Below are the code and all the weights of a small trained network. Each question names an input and a target symbol and asks about switching units off, where a switched-off unit gives its printed mean instead of its output.

import numpy as np


def w(rows, s, z=0):
    codes = np.array(rows[::2]) - 128.0
    scale = np.full(codes.shape[1], s)
    scale[-1] = z or s
    return codes * scale


def f(y):
    return np.maximum(y, 0)


def softmax(a):
    e = np.exp(a - a.max(-1, keepdims=True))
    return e / e.sum(-1, keepdims=True)


def log_softmax(a):
    a = a - a.max(-1, keepdims=True)
    return a - np.log(np.exp(a).sum(-1, keepdims=True))


def net(x, mask):
    ids = ['αβδηθστ'.index(c) for c in x.split()]
    T = len(ids)
    res = E[ids] + P[:T]
    r = res
    for j in range(2):
        rows = slice(2 * j, 2 * j + 2)
        q, k, v = (r @ M[0][rows].T for M in (Q, K, V))
        z = softmax(np.where(np.tri(T) > 0, q @ k.T / 2**0.5, -1e9)) @ v
        o = O[0][rows]
        res = res + np.where(mask[j], z, o[:, -1]) @ o[:, :-1]
    y = f(res @ A[0][:, :-1].T + A[0][:, -1])
    res = res + np.where(mask[2:10], y, B[0][:, -1]) @ B[0][:, :-1]
    return log_softmax(res[-1] @ U[:, :-1].T + U[:, -1])


Q, K, V, O, A, B = {}, {}, {}, {}, {}, {}
E = w([
[154,67,151,234,132,58],'α',
[148,137,225,107,119,109],'β',
[57,65,170,139,215,44],'δ',
[110,87,112,82,153,50],'η',
[32,177,164,183,124,114],'θ',
[191,178,76,253,107,66],'σ',
[44,95,87,186,52,187],'τ',
],0.019)
P = w([
[123,125,175,74,255,231],'0',
[58,123,111,122,107,125],'1',
[87,100,100,119,102,112],'2',
[116,114,127,127,86,109],'3',
[151,117,112,115,79,113],'4',
[139,138,135,148,73,106],'5',
[161,124,118,145,73,95],'6',
[157,141,137,163,55,88],'7',
[154,123,111,136,77,80],'8',
[163,133,114,145,69,86],'9',
[170,137,132,165,46,77],'10',
[171,139,128,175,55,77],'11',
],0.0088)
Q[0] = w([
[122,101,98,114,128,70],'head 0',
[6,122,110,137,64,151],'head 0',
[98,137,103,101,139,249],'head 1',
[136,105,69,162,76,58],'head 1',
],0.012)
K[0] = w([
[152,48,184,193,109,189],'head 0',
[154,75,142,141,52,64],'head 0',
[82,200,40,43,2,51],'head 1',
[98,120,96,211,151,195],'head 1',
],0.0066)
V[0] = w([
[105,106,117,89,19,211],'head 0',
[73,105,199,216,110,121],'head 0',
[117,146,128,101,242,254],'head 1',
[229,81,229,17,138,58],'head 1',
],0.0065)
O[0] = w([
[125,109,123,160,43,137,102],'head 0',
[120,144,167,177,188,249,255],'head 0',
[112,131,14,111,122,83,123],'head 1',
[98,105,64,79,116,212,32],'head 1',
],0.013,0.0057)
A[0] = w([
[77,121,112,149,130,82,254],'neuron 0',
[176,83,187,147,165,116,134],'neuron 1',
[69,98,162,49,132,144,31],'neuron 2',
[120,158,122,178,81,98,196],'neuron 3',
[150,112,94,99,94,39,71],'neuron 4',
[93,100,181,168,138,169,199],'neuron 5',
[181,92,7,173,147,100,88],'neuron 6',
[87,60,230,85,145,155,120],'neuron 7',
],0.011,0.0035)
B[0] = w([
[141,107,141,59,192,173,210],'neuron 0',
[66,199,81,98,149,1,225],'neuron 1',
[156,188,81,124,47,29,159],'neuron 2',
[163,68,105,83,180,139,215],'neuron 3',
[148,92,151,164,52,132,158],'neuron 4',
[152,92,125,94,80,138,250],'neuron 5',
[135,154,253,147,137,84,183],'neuron 6',
[140,132,33,157,144,140,216],'neuron 7',
],0.0086,0.013)
U = w([
[123,103,205,115,163,209,209],'α',
[105,127,124,189,108,134,11],'β',
[161,140,162,156,145,146,30],'δ',
[121,84,172,101,103,112,127],'η',
[179,50,86,145,182,179,111],'θ',
[192,1,96,179,108,188,179],'σ',
[143,147,70,202,59,143,255],'τ',
],0.0086,0.0038)

Each question gives the input, a string of symbols that net reads in full, and the target symbol t.
The units are the heads (2 rows each of Q, K, V and O) and the neurons (one row each of A and B). Each row of codes is followed by its name. A weight is (code - 128) times the scale printed after its matrix; where a second scale follows, it is the last column's (O, A, B and U).
mask holds one flag per unit, heads first, then neurons. A switched-off unit (its flag False) gives its mean, the last column of its rows in O or B, instead of its output. The means were averaged over made-up inputs and are rounded, as every weight is.
A unit's drop is (log p(t) with every unit on - log p(t) with that unit switched off) / (log p(t) with every unit on - log p(t) with every unit switched off).
The circuit of an input: a set's keep is (log p(t) with only the set's units on - log p(t) with every unit switched off) / (log p(t) with every unit on - log p(t) with every unit switched off). Starting from all 10 units, units are removed one at a time, each time the one whose removal leaves the highest keep (on an exact tie, the one counted first), for as long as the keep stays at least 0.8.
units of the circuit, in order: the units of the circuit, biggest drop first
most important unit: the unit with the biggest drop
k most important neurons: the k neurons with the biggest drops, biggest first
which heads matter: for each layer, one digit per head in row order, 1 if its drop is at least 0.15 and else 0, layers parted by /
drop when u is switched off: that unit's drop, to one decimal
input τ δ τ η η η τ, target η: most important unit	head 1
input η η τ α δ, target τ: 4 most important neurons	(neuron 7; neuron 2; neuron 3; neuron 1)
input η α β τ η δ α, target τ: 3 most important neurons	(neuron 1; neuron 7; neuron 0)
input τ τ α τ τ α δ τ σ, target δ: units of the circuit, in order	(neuron 6; head 1)
input η η β β β η β β, target τ: units of the circuit, in order	(head 1; neuron 2; neuron 0; neuron 7)
input τ η η τ η β η α, target η: which heads matter	01
input β α δ η σ τ η η τ δ δ, target σ: 2 most important neurons	(neuron 1; neuron 6)
input β α τ β η, target σ: units of the circuit, in order	(neuron 1; head 1)
input α η η θ σ δ, target θ: units of the circuit, in order	(neuron 7; head 0)
input θ τ σ θ δ η α η β α, target η: units of the circuit, in order	(neuron 1; neuron 7)
input η η β τ η η β α β η η δ, target τ: 4 most important neurons	(neuron 7; neuron 1; neuron 3; neuron 2)
input δ α η η η δ τ δ δ η, target α: 4 most important neurons	(neuron 6; neuron 1; neuron 7; neuron 5)
input η α η β δ η, target τ: 3 most important neurons	(neuron 7; neuron 0; neuron 3)
input δ θ τ η α τ τ σ η θ, target α: 3 most important neurons	(neuron 1; neuron 7; neuron 2)
input δ θ τ τ η β η α, target α: 3 most important neurons	(neuron 6; neuron 7; neuron 1)
input β η δ δ, target θ: units of the circuit, in order	(head 1)
input σ η δ β δ η β σ η θ, target α: 2 most important neurons	(neuron 1; neuron 2)
input η δ α, target τ: 2 most important neurons	(neuron 1; neuron 7)
input η β τ η, target σ: drop when head 1 is switched off	0.2
input δ δ θ η β α η α σ α η, target α: drop when neuron 4 is switched off	0.0
